m =
[[124 117 141 132 137 133 128 130 128]
 [122 126 135 125 127 128 138 130 125]
 [130 133 119 123 127 127 122 129 135]
 [120 132 127 138 106 126 134 133 126]
 [113 123 133 131 128 136 123 131 125]
 [132 123 139 152 143 128 130 127 131]
 [133 122 126 128 106 119 129 122 131]
 [127 120 129 124 142 127 126 129 125]
 [122 153 136 117 133 130 133 125 132]
 [123 116 144 123 138 134 120 127 125]
 [127 143 125 136 125 132 133 129 135]
 [123 130 121 137 136 131 127 132 129]
 [137 117 118 122 115 130 128 137 122]]
m[0,0] -> 124
m[10,1] -> 143
m[:, 8] -> [128, 125, 135, 126, 125, 131, 131, 125, 132, 125, 135, 129, 122]
m[4,6] -> 123
m[12,0] -> 137
m[11] -> [123, 130, 121, 137, 136, 131, 127, 132, 129]
m[3,6] -> 134
m[8,1] -> 153
m[5] -> [132, 123, 139, 152, 143, 128, 130, 127, 131]
m[:, 2] -> [141, 135, 119, 127, 133, 139, 126, 129, 136, 144, 125, 121, 118]
m[0] -> [124, 117, 141, 132, 137, 133, 128, 130, 128]
m[4,0] -> 113
m[:, 3] -> [132, 125, 123, 138, 131, 152, 128, 124, 117, 123, 136, 137, 122]
m[7,7] -> 129
m[:, 5] -> [133, 128, 127, 126, 136, 128, 119, 127, 130, 134, 132, 131, 130]
m[:, 6] -> [128, 138, 122, 134, 123, 130, 129, 126, 133, 120, 133, 127, 128]
m[6,0] -> 133
m[7,8] -> 125
m[10] -> [127, 143, 125, 136, 125, 132, 133, 129, 135]
m[10,0] -> 127
m[6,6] -> 129
m[2,6] -> 122
m[12,5] -> 130
m[4,4] -> 128
m[4,5] -> 136
m[1,0] -> 122
m[7,2] -> 129
m[0,3] -> 132
m[9,5] -> 134
m[1,4] -> 127
m[3,5] -> 126
m[8,4] -> 133
m[12,1] -> 117
m[8,2] -> 136

A = [121 121 133 120 124 124 137 149 142 129]
A[0] = 121
A[4] = 124
A[7] = 149
A[8] = 142

M =
[[114 115 145 114 108 140 111 112 130 135 120 139 106 112 133 114]
 [158 121 116 108 151 131 123 137 153 112 110 132 144 149 145 138]
 [105 131 144 144 111 140 153 107 102 143 137 130 121 107 109 135]
 [137 134 104 144 143 113 148 123 131 103 126 114 129 144 122 140]
 [107 132 144 144 127 115 140 150 119 140 149 119 126 108 127 141]
 [110 148 131 152 109 125 141 118 114 129 148 110 112 106 113 113]
 [150 115 105 153 141 105 144 129 150 107 146 140 118 135 150 149]
 [143 123 128 107 127 141 102 131 148 141 106 128 103 138 152 117]]
M[0][0] = 114
M[-7][12] = 144
M[-5] = [137, 134, 104, 144, 143, 113, 148, 123, 131, 103, 126, 114, 129, 144, 122, 140]
M[-7] = [158, 121, 116, 108, 151, 131, 123, 137, 153, 112, 110, 132, 144, 149, 145, 138]
M[3][-9] = 123
M[-1] = [143, 123, 128, 107, 127, 141, 102, 131, 148, 141, 106, 128, 103, 138, 152, 117]
M[0] = [114, 115, 145, 114, 108, 140, 111, 112, 130, 135, 120, 139, 106, 112, 133, 114]
M[7][5] = 141
M[:, -14] = [145, 116, 144, 104, 144, 131, 105, 128]
M[-1][3] = 107
M[0][-13] = 114
M[:, -13] = [114, 108, 144, 144, 144, 152, 153, 107]
M[3][-3] = 144
M[-6][15] = 135
M[-4][-9] = 150
M[-1][-12] = 127
M[:, -7] = [135, 112, 143, 103, 140, 129, 107, 141]
M[-6][-15] = 131
M[-8][6] = 111
M[-6][8] = 102
M[-6][6] = 153
M[0][11] = 139
M[-2][-7] = 107
M[-2][-13] = 153
M[:, 1] = [115, 121, 131, 134, 132, 148, 115, 123]
M[-5][-13] = 144
M[-1][-1] = 117
M[-6][7] = 107
M[-4][-7] = 140
M[:, -8] = [130, 153, 102, 131, 119, 114, 150, 148]
M[:, -3] = [112, 149, 107, 144, 108, 106, 135, 138]
M[-8][-14] = 145
M[6] = [150, 115, 105, 153, 141, 105, 144, 129, 150, 107, 146, 140, 118, 135, 150, 149]

x =
[[108, 103, 130, 118, 138, 133],
 [104, 100, 131, 118, 138, 132],
 [113, 107, 125, 115, 136, 135],
 [112, 106, 128, 115, 135, 135]]
Indices start at 0.
row 0 col 0: 108
row 1 col 3: 118
row 3 col 5: 135
row 1 col 2: 131
row 2 col 0: 113
row 3 col 2: 128
row 0 col 1: 103
row 3 col 0: 112
row 2 col 5: 135
row 0 col 2: 130
row 3 col 4: 135

X =
[[141 111 117 145 149]
 [123 132 112 137 130]
 [112 110 138 108 129]
 [146 147 136 142 124]
 [124 114 130 126 148]
 [112 132 143 120 118]
 [134 144 144 147 141]
 [140 116 125 147 137]
 [148 118 111 146 146]
 [112 108 137 112 120]
 [148 132 136 148 125]
 [143 131 138 140 131]
 [116 142 136 139 149]
 [131 122 124 137 143]
 [150 116 110 143 142]
 [114 132 129 114 127]]
X[0][0] => 141
X[12] => [116, 142, 136, 139, 149]
X[6][0] => 134
X[10][1] => 132
X[:, 3] => [145, 137, 108, 142, 126, 120, 147, 147, 146, 112, 148, 140, 139, 137, 143, 114]
X[14][4] => 142
X[2][4] => 129
X[12][4] => 149
X[0][1] => 111
X[12][1] => 142
X[11][3] => 140
X[5][2] => 143
X[7][4] => 137
X[3][3] => 142
X[:, 4] => [149, 130, 129, 124, 148, 118, 141, 137, 146, 120, 125, 131, 149, 143, 142, 127]
X[13][3] => 137
X[15][1] => 132
X[8][0] => 148
X[7][1] => 116
X[8][4] => 146
X[9] => [112, 108, 137, 112, 120]
X[15][3] => 114
X[14][2] => 110
X[1][1] => 132
X[5][3] => 120
X[:, 2] => [117, 112, 138, 136, 130, 143, 144, 125, 111, 137, 136, 138, 136, 124, 110, 129]
X[10][4] => 125
X[5][4] => 118

arr =
[[130 135 129 131 129 121 123 128 126 122]
 [127 134 126 139 129 127 113 133 114 121]
 [132 130 133 138 135 113 106 139 112 112]]
arr[-3][0] = 130
arr[-3][-7] = 131
arr[1][-10] = 127
arr[0][-6] = 129
arr[-1] = [132, 130, 133, 138, 135, 113, 106, 139, 112, 112]
arr[1][-8] = 126
arr[:, -2] = [126, 114, 112]
arr[-2][7] = 133

B =
[[106 124 133 118 134 128 128 149 130 130]
 [128 124 120 139 136 130 138 130 112 138]]
B[0][0] => 106
B[0][7] => 149
B[1] => [128, 124, 120, 139, 136, 130, 138, 130, 112, 138]
B[0][4] => 134
B[1][5] => 130
B[1][0] => 128

grid =
[[153 127 121 127 112]
 [153 102 123 144 129]
 [153 101 135 128 126]
 [153 135 126 148 125]
 [153 115 148 129 130]
 [153 102 123 146 126]]
grid[0, -5] -> 153
grid[5, -5] -> 153
grid[-3, 4] -> 125
grid[-5, -5] -> 153
grid[-5] -> [153, 102, 123, 144, 129]
grid[-6, -1] -> 112
grid[-2] -> [153, 115, 148, 129, 130]
grid[:, 2] -> [121, 123, 135, 126, 148, 123]
grid[4, 0] -> 153
grid[4, -4] -> 115
grid[2, 2] -> 135
grid[1, 1] -> 102
